Here is a tiny trained network, its code and every weight. The questions are about switching its units off for an input and a target symbol, where a switched-off unit gives its printed mean instead of its output.

import numpy as np


def w(rows, s, z=0):
    codes = np.array(rows[::2]) - 128.0
    scale = np.full(codes.shape[1], s)
    scale[-1] = z or s
    return codes * scale


def norm(h):
    return h / np.sqrt((h * h).mean(-1, keepdims=True) + 1e-5)


def f(y):
    return np.maximum(y, 0)


def softmax(a):
    e = np.exp(a - a.max(-1, keepdims=True))
    return e / e.sum(-1, keepdims=True)


def log_softmax(a):
    a = a - a.max(-1, keepdims=True)
    return a - np.log(np.exp(a).sum(-1, keepdims=True))


def net(x, mask):
    ids = ['αδηθλπψω'.index(c) for c in x.split()]
    T = len(ids)
    res = E[ids] + P[:T]
    u = 0
    for l in range(2):
        q, k, v = (norm(res) @ M[l].T for M in (Q, K, V))
        z = softmax(np.where(np.tri(T) > 0, q @ k.T / 4**0.5, -1e9)) @ v
        res = res + np.where(mask[u], z, O[l][:, -1]) @ O[l][:, :-1]
        u += 1
        y = f(norm(res) @ A[l][:, :-1].T + A[l][:, -1])
        res = res + np.where(mask[u : u + 8], y, B[l][:, -1]) @ B[l][:, :-1]
        u += 8
    return log_softmax(norm(res)[-1] @ U[:, :-1].T + U[:, -1])


Q, K, V, O, A, B = {}, {}, {}, {}, {}, {}
E = w([
[47,80,135,90],'α',
[57,60,87,105],'δ',
[67,69,150,122],'η',
[126,37,3,71],'θ',
[42,79,84,35],'λ',
[120,168,44,254],'π',
[137,52,153,21],'ψ',
[125,226,28,94],'ω',
],0.0029)
P = w([
[75,166,153,51],'0',
[173,24,198,175],'1',
[129,49,38,94],'2',
[113,166,183,37],'3',
[170,121,242,199],'4',
[86,32,36,110],'5',
[143,187,202,50],'6',
[196,156,254,185],'7',
[51,28,48,117],'8',
[145,188,203,49],'9',
],0.0029)
Q[0] = w([
[80,123,144,129],'L0H1',
[68,62,72,136],'L0H1',
[162,217,255,107],'L0H1',
[78,31,81,141],'L0H1',
],0.0078)
K[0] = w([
[103,118,157,106],'L0H1',
[179,162,160,91],'L0H1',
[1,60,81,149],'L0H1',
[176,186,186,91],'L0H1',
],0.0087)
V[0] = w([
[66,123,16,255],'L0H1',
[67,30,166,113],'L0H1',
[175,172,104,127],'L0H1',
[248,164,145,29],'L0H1',
],0.002)
O[0] = w([
[20,175,157,134,213],'L0H1',
[91,66,145,95,216],'L0H1',
[155,169,130,135,74],'L0H1',
[253,160,111,81,7],'L0H1',
],0.0033,0.0012)
A[0] = w([
[72,146,102,91,76],'L0N1',
[142,150,8,51,7],'L0N2',
[114,70,43,43,130],'L0N3',
[230,117,133,89,101],'L0N4',
[228,94,102,182,125],'L0N5',
[107,7,203,171,14],'L0N6',
[142,177,41,127,96],'L0N7',
[114,121,116,254,90],'L0N8',
],0.0041,0.0016)
B[0] = w([
[166,92,166,151,189],'L0N1',
[224,126,181,147,164],'L0N2',
[145,168,109,252,254],'L0N3',
[25,153,94,245,134],'L0N4',
[91,69,222,7,161],'L0N5',
[181,210,231,141,216],'L0N6',
[99,88,188,189,166],'L0N7',
[144,85,78,53,237],'L0N8',
],0.0035,0.0024)
Q[1] = w([
[218,65,40,177],'L1H1',
[117,159,123,153],'L1H1',
[152,66,42,93],'L1H1',
[3,239,191,115],'L1H1',
],0.0063)
K[1] = w([
[170,226,179,45],'L1H1',
[115,133,102,138],'L1H1',
[253,130,222,25],'L1H1',
[96,42,22,233],'L1H1',
],0.0051)
V[1] = w([
[115,132,107,51],'L1H1',
[226,6,81,96],'L1H1',
[105,147,28,150],'L1H1',
[196,223,190,113],'L1H1',
],0.0018)
O[1] = w([
[64,209,166,27,85],'L1H1',
[1,130,119,155,95],'L1H1',
[118,194,20,195,135],'L1H1',
[127,154,213,131,4],'L1H1',
],0.0019,0.0014)
A[1] = w([
[225,161,82,179,2],'L1N1',
[116,238,68,157,73],'L1N2',
[222,72,65,97,157],'L1N3',
[133,112,99,208,168],'L1N4',
[140,173,132,2,145],'L1N5',
[124,128,96,38,211],'L1N6',
[116,161,83,176,98],'L1N7',
[182,245,183,112,61],'L1N8',
],0.0045,0.0018)
B[1] = w([
[70,187,135,173,142],'L1N1',
[179,96,171,70,178],'L1N2',
[92,169,217,113,177],'L1N3',
[145,159,114,90,252],'L1N4',
[213,124,99,116,166],'L1N5',
[167,138,93,139,164],'L1N6',
[110,133,141,114,185],'L1N7',
[91,57,136,253,146],'L1N8',
],0.0065,0.0027)
U = w([
[183,105,142,205,214],'α',
[107,254,141,202,132],'δ',
[95,192,115,62,158],'η',
[138,64,238,129,61],'θ',
[49,120,24,150,253],'λ',
[121,59,113,52,39],'π',
[182,128,70,113,122],'ψ',
[176,110,101,114,52],'ω',
],0.0098,0.0027)

Each question gives the input, a string of symbols that net reads in full, and the target symbol t.
The units are the heads (4 rows each of Q, K, V and O) and the neurons (one row each of A and B). Each row of codes is followed by its name. A weight is (code - 128) times the scale printed after its matrix; where a second scale follows, it is the last column's (O, A, B and U).
mask holds one flag per unit, layer by layer, with each layer's heads first. A switched-off unit (its flag False) gives its mean, the last column of its rows in O or B, instead of its output. The means were averaged over made-up inputs and are rounded, as every weight is.
A unit's drop is (log p(t) with every unit on - log p(t) with that unit switched off) / (log p(t) with every unit on - log p(t) with every unit switched off).
The circuit of an input: a set's keep is (log p(t) with only the set's units on - log p(t) with every unit switched off) / (log p(t) with every unit on - log p(t) with every unit switched off). Starting from the 12 units with the biggest drops (on a tie, the unit counted first), units are removed one at a time, each time the one whose removal leaves the highest keep (on an exact tie, the one counted first), for as long as the keep stays at least 0.8.
circuit, biggest first: the units of the circuit, biggest drop first
unit that matters most: the unit with the biggest drop
k most important neurons: the k neurons with the biggest drops, biggest first
top k neurons in layer l: the k neurons of layer l with the biggest drops, biggest first
input η ψ λ, target θ: circuit, biggest first : [L1N3 L0N2 L0H1 L0N3]
input η α α η π, target θ: unit that matters most : L0N5
input π δ π π λ π θ, target δ: circuit, biggest first : [L0N3 L1N1]
input π ψ α, target θ: circuit, biggest first : [L0H1 L1N3 L0N3]
input α π η, target λ: circuit, biggest first : [L0N3 L1N2 L1N4]
input ψ π π, target θ: top 2 neurons in layer 0 : [L0N5 L0N2]
input π ω π π π ω ω, target α: circuit, biggest first : [L1N8 L1N5]
input δ π η δ α π π, target η: top 2 neurons in layer 0 : [L0N6 L0N2]
input δ η ψ, target θ: circuit, biggest first : [L1N3 L0N3]
input λ ω ψ, target δ: 4 most important neurons : [L0N3 L1N3 L0N4 L1N1]
input λ α π π α ω ω λ, target α: 2 most important neurons : [L0N6 L1N8]
input π π π θ, target δ: circuit, biggest first : [L0N3 L0N2 L1N1]
input λ λ π λ δ π π ω, target θ: top 2 neurons in layer 0 : [L0N3 L0N6]
input α α π λ η δ α ω α, target δ: top 2 neurons in layer 1 : [L1N3 L1N4]
input π δ α, target λ: circuit, biggest first : [L0N3 L1N2]
input ω λ π, target δ: top neuron in layer 1 : [L1N3]
input ω η λ, target δ: 4 most important neurons : [L0N3 L0N2 L1N3 L1N1]
input λ π η, target λ: 3 most important neurons : [L0N3 L1N2 L1N4]
input α λ θ α π α δ, target λ: top 2 neurons in layer 0 : [L0N3 L0N8]
input π α ω π α λ λ α π δ, target λ: unit that matters most : L1H1
input λ π π α η α α ω λ, target δ: top 3 neurons in layer 1 : [L1N3 L1N1 L1N2]
input α α π π π ψ, target θ: 3 most important neurons : [L1N3 L0N3 L0N2]
input π λ δ α ω, target θ: top 3 neurons in layer 0 : [L0N3 L0N6 L0N5]
input π π η ω δ π π, target η: 2 most important neurons : [L0N6 L1N2]
input α δ η η η ω, target δ: top 2 neurons in layer 0 : [L0N2 L0N3]
input π π π π α π α π ω, target δ: 2 most important neurons : [L0N2 L1N1]
